Below are the code and all the weights of a small trained network. Each question names an input and a class and asks about switching units off, where a switched-off unit gives its printed mean instead of its output.

import numpy as np


def w(rows, s, z=0):
    codes = np.array(rows[::2]) - 128.0
    scale = np.full(codes.shape[1], s)
    scale[-1] = z or s
    return codes * scale


def norm(h):
    return h / np.sqrt((h * h).mean(-1, keepdims=True) + 1e-5)


def f(y):
    return np.maximum(y, 0)


def log_softmax(a):
    a = a - a.max(-1, keepdims=True)
    return a - np.log(np.exp(a).sum(-1, keepdims=True))


def net(x, mask):
    res = np.array(x, float).reshape(1, 6) / 4 @ E
    u = 0
    for l in range(2):
        y = f(norm(res) @ A[l][:, :-1].T + A[l][:, -1])
        res = res + np.where(mask[u : u + 5], y, B[l][:, -1]) @ B[l][:, :-1]
        u += 5
    return log_softmax(norm(res)[-1] @ U[:, :-1].T + U[:, -1])


A, B = {}, {}
E = w([
[123,187,232,198,90,179,170,139],'x0',
[127,190,61,98,94,158,205,136],'x1',
[83,135,98,97,165,98,181,140],'x2',
[132,163,125,111,143,122,185,137],'x3',
[139,247,75,165,178,60,47,98],'x4',
[185,141,31,148,64,220,115,254],'x5',
],0.0055)
A[0] = w([
[155,205,197,152,71,141,190,207,69],'L0N1',
[159,186,138,138,66,188,70,171,178],'L0N2',
[193,95,58,166,92,172,62,120,234],'L0N3',
[135,254,126,51,176,104,151,78,253],'L0N4',
[97,77,199,75,85,92,113,91,130],'L0N5',
],0.0068,0.0016)
B[0] = w([
[100,77,137,182,179,167,139,155,241],'L0N1',
[98,157,110,156,1,86,132,136,233],'L0N2',
[134,183,138,113,99,98,152,167,234],'L0N3',
[98,113,156,105,152,140,129,83,254],'L0N4',
[175,104,75,85,129,216,66,89,216],'L0N5',
],0.01,0.0049)
A[1] = w([
[226,114,125,115,46,157,76,59,194],'L1N1',
[137,103,212,221,155,161,167,151,80],'L1N2',
[12,163,116,118,164,106,40,102,32],'L1N3',
[81,103,178,103,2,143,62,59,251],'L1N4',
[166,67,119,146,146,207,181,90,55],'L1N5',
],0.0049,0.0016)
B[1] = w([
[213,17,142,133,193,201,170,211,209],'L1N1',
[89,149,112,210,156,155,187,120,201],'L1N2',
[155,221,82,146,51,112,166,55,194],'L1N3',
[246,177,151,98,207,67,3,134,253],'L1N4',
[215,113,2,105,68,194,160,99,196],'L1N5',
],0.0064,0.0042)
U = w([
[98,117,69,40,100,148,151,165,218],'0',
[82,125,139,215,77,190,152,118,129],'1',
[159,184,79,152,44,101,80,210,227],'2',
[114,217,142,97,147,61,67,3,131],'3',
[178,99,114,72,158,164,79,96,251],'4',
[56,96,168,108,117,66,149,155,5],'5',
],0.0071,0.0024)

Each question gives the input, the list of numbers given to net, and the class t.
The units are the neurons (one row each of A and B). Each row of codes is followed by its name. A weight is (code - 128) times the scale printed after its matrix; where a second scale follows, it is the last column's (A, B and U).
mask holds one flag per neuron, layer by layer. A switched-off neuron (its flag False) gives its mean, the last column of its row in B, instead of its output. The means were averaged over made-up inputs and are rounded, as every weight is.
A unit's drop is (log p(t) with every unit on - log p(t) with that unit switched off) / (log p(t) with every unit on - log p(t) with every unit switched off).
The circuit of an input: a set's keep is (log p(t) with only the set's units on - log p(t) with every unit switched off) / (log p(t) with every unit on - log p(t) with every unit switched off). Starting from all 10 units, units are removed one at a time, each time the one whose removal leaves the highest keep (on an exact tie, the one counted first), for as long as the keep stays at least 0.8.
circuit, biggest first: the units of the circuit, biggest drop first
top k neurons: the k neurons with the biggest drops, biggest first
k most important neurons of layer l: the k neurons of layer l with the biggest drops, biggest first
drop when u is switched off: that unit's drop, to one decimal
input [3,0,1,-1,-2,-4], class 4: circuit, biggest first => (L0N5)
input [7,6,-6,-7,-7,-6], class 4: circuit, biggest first => (L0N5 L1N4)
input [6,-5,-3,-8,3,-5], class 4: circuit, biggest first => (L0N5 L1N1)
input [6,-8,6,-4,-6,-6], class 4: circuit, biggest first => (L0N5 L1N4)
input [3,-3,1,8,4,1], class 1: top 2 neurons => (L0N1 L1N4)
input [6,0,7,7,1,7], class 1: 2 most important neurons of layer 0 => (L0N1 L0N3)
input [4,8,5,-3,-8,-8], class 4: 2 most important neurons of layer 0 => (L0N5 L0N3)
input [5,-3,-7,-5,-2,-6], class 4: top 2 neurons => (L0N5 L1N1)
input [-5,-2,8,-3,6,3], class 3: drop when L0N4 is switched off => 0.2
input [0,-5,6,2,-7,-6], class 4: drop when L0N5 is switched off => 0.5
input [3,-8,5,-5,-6,-3], class 4: drop when L0N3 is switched off => 0.0
